Here is a tiny trained network, its code and every weight. The questions are about switching its units off for an input and a target symbol, where a switched-off unit gives its printed mean instead of its output.

import numpy as np


def w(rows, s, z=0):
    codes = np.array(rows[::2]) - 128.0
    scale = np.full(codes.shape[1], s)
    scale[-1] = z or s
    return codes * scale


def f(y):
    return y / 2 * (1 + np.tanh(0.7978845608 * (y + 0.044715 * y**3)))


def softmax(a):
    e = np.exp(a - a.max(-1, keepdims=True))
    return e / e.sum(-1, keepdims=True)


def log_softmax(a):
    a = a - a.max(-1, keepdims=True)
    return a - np.log(np.exp(a).sum(-1, keepdims=True))


def net(x, mask):
    ids = ['βγεζθμξπσφω'.index(c) for c in x.split()]
    T = len(ids)
    res = E[ids] + P[:T]
    q, k, v = (res @ M[0].T for M in (Q, K, V))
    z = softmax(np.where(np.tri(T) > 0, q @ k.T / 2**0.5, -1e9)) @ v
    res = res + np.where(mask[0], z, O[0][:, -1]) @ O[0][:, :-1]
    y = f(res @ A[0][:, :-1].T + A[0][:, -1])
    res = res + np.where(mask[1:9], y, B[0][:, -1]) @ B[0][:, :-1]
    return log_softmax(res[-1] @ U[:, :-1].T + U[:, -1])


Q, K, V, O, A, B = {}, {}, {}, {}, {}, {}
E = w([
[146,155,156,151,141,51],'β',
[140,101,115,179,193,2],'γ',
[185,242,115,162,153,163],'ε',
[49,58,100,70,220,33],'ζ',
[155,236,167,91,94,148],'θ',
[105,174,179,77,112,122],'μ',
[173,166,64,189,238,59],'ξ',
[75,179,173,33,87,137],'π',
[80,74,141,58,151,17],'σ',
[71,129,138,57,155,91],'φ',
[191,190,136,181,135,72],'ω',
],0.0087)
P = w([
[56,88,104,238,54,170],'0',
[184,148,196,14,184,22],'1',
[25,236,250,193,204,133],'2',
[158,184,243,6,204,1],'3',
[60,146,165,183,190,82],'4',
[199,144,32,92,88,54],'5',
],0.0079)
Q[0] = w([
[120,231,106,101,179,7],'head 0',
[214,97,2,74,45,107],'head 0',
],0.0086)
K[0] = w([
[2,137,120,229,92,186],'head 0',
[126,207,251,105,219,98],'head 0',
],0.0091)
V[0] = w([
[207,138,32,225,243,19],'head 0',
[254,252,142,240,69,250],'head 0',
],0.0085)
O[0] = w([
[223,119,125,182,252,106,1],'head 0',
[51,182,77,193,178,62,91],'head 0',
],0.013,0.0023)
A[0] = w([
[158,112,201,155,162,133,73],'neuron 0',
[116,122,74,237,205,154,52],'neuron 1',
[210,54,173,90,197,166,1],'neuron 2',
[23,128,139,177,87,127,22],'neuron 3',
[67,74,196,209,122,254,220],'neuron 4',
[141,90,129,105,202,69,174],'neuron 5',
[83,109,167,187,67,185,209],'neuron 6',
[64,171,110,124,104,89,45],'neuron 7',
],0.0084,0.0075)
B[0] = w([
[168,51,43,131,129,162,148],'neuron 0',
[61,219,221,81,83,226,221],'neuron 1',
[171,249,41,177,81,184,223],'neuron 2',
[147,153,87,26,84,234,225],'neuron 3',
[165,107,80,100,254,14,221],'neuron 4',
[170,132,167,164,137,167,253],'neuron 5',
[166,174,145,77,220,86,236],'neuron 6',
[169,126,30,180,22,209,243],'neuron 7',
],0.0084,0.0058)
U = w([
[102,156,6,173,30,179,30],'β',
[207,147,3,130,176,112,58],'γ',
[88,164,120,57,90,135,135],'ε',
[174,157,87,62,81,207,18],'ζ',
[99,95,178,78,223,43,237],'θ',
[199,62,206,30,86,94,210],'μ',
[91,154,188,197,174,43,255],'ξ',
[157,139,214,100,90,235,119],'π',
[47,181,134,132,92,158,151],'σ',
[163,118,109,227,162,180,94],'φ',
[45,196,131,240,127,84,141],'ω',
],0.0074,0.0051)

Each question gives the input, a string of symbols that net reads in full, and the target symbol t.
The units are the heads (2 rows each of Q, K, V and O) and the neurons (one row each of A and B). Each row of codes is followed by its name. A weight is (code - 128) times the scale printed after its matrix; where a second scale follows, it is the last column's (O, A, B and U).
mask holds one flag per unit, heads first, then neurons. A switched-off unit (its flag False) gives its mean, the last column of its rows in O or B, instead of its output. The means were averaged over made-up inputs and are rounded, as every weight is.
A unit's drop is (log p(t) with every unit on - log p(t) with that unit switched off) / (log p(t) with every unit on - log p(t) with every unit switched off).
The circuit of an input: a set's keep is (log p(t) with only the set's units on - log p(t) with every unit switched off) / (log p(t) with every unit on - log p(t) with every unit switched off). Starting from all 9 units, units are removed one at a time, each time the one whose removal leaves the highest keep (on an exact tie, the one counted first), for as long as the keep stays at least 0.8.
circuit, biggest first: the units of the circuit, biggest drop first
k most important neurons: the k neurons with the biggest drops, biggest first
input ζ β φ ζ ξ, target γ: 2 most important neurons -> neuron 2; neuron 1
input ω θ ε φ θ, target ω: circuit, biggest first -> head 0
input β β ξ φ, target θ: 2 most important neurons -> neuron 7; neuron 2
input σ ξ φ φ φ φ, target μ: circuit, biggest first -> head 0; neuron 7
input θ ω σ φ σ, target β: 2 most important neurons -> neuron 7; neuron 3
input ξ ε ε θ φ, target π: circuit, biggest first -> neuron 1; head 0; neuron 5
input θ θ π π φ, target β: circuit, biggest first -> head 0; neuron 7
input ε β φ φ φ, target σ: circuit, biggest first -> head 0; neuron 1; neuron 3
input σ φ φ ζ θ, target μ: circuit, biggest first -> head 0; neuron 4
input π φ φ, target ζ: 3 most important neurons -> neuron 3; neuron 7; neuron 6
input σ φ φ φ, target π: circuit, biggest first -> head 0; neuron 2
input β ξ φ ε ω, target ξ: circuit, biggest first -> neuron 7; head 0
input ζ ω θ φ, target ζ: circuit, biggest first -> head 0; neuron 2
input σ ω β σ σ, target μ: circuit, biggest first -> head 0
input φ θ ω φ, target μ: circuit, biggest first -> head 0; neuron 2
input β ξ ε β μ, target ξ: 2 most important neurons -> neuron 3; neuron 7
input ζ σ φ φ ω, target γ: 4 most important neurons -> neuron 2; neuron 4; neuron 1; neuron 0
input ε ω φ φ ω μ, target μ: 3 most important neurons -> neuron 2; neuron 7; neuron 1
input ζ φ σ ξ π, target γ: 2 most important neurons -> neuron 2; neuron 4
input φ ζ ε, target θ: most important neuron -> neuron 4
input φ θ σ, target θ: 2 most important neurons -> neuron 4; neuron 7
input ζ ξ β φ θ, target γ: 3 most important neurons -> neuron 2; neuron 4; neuron 1
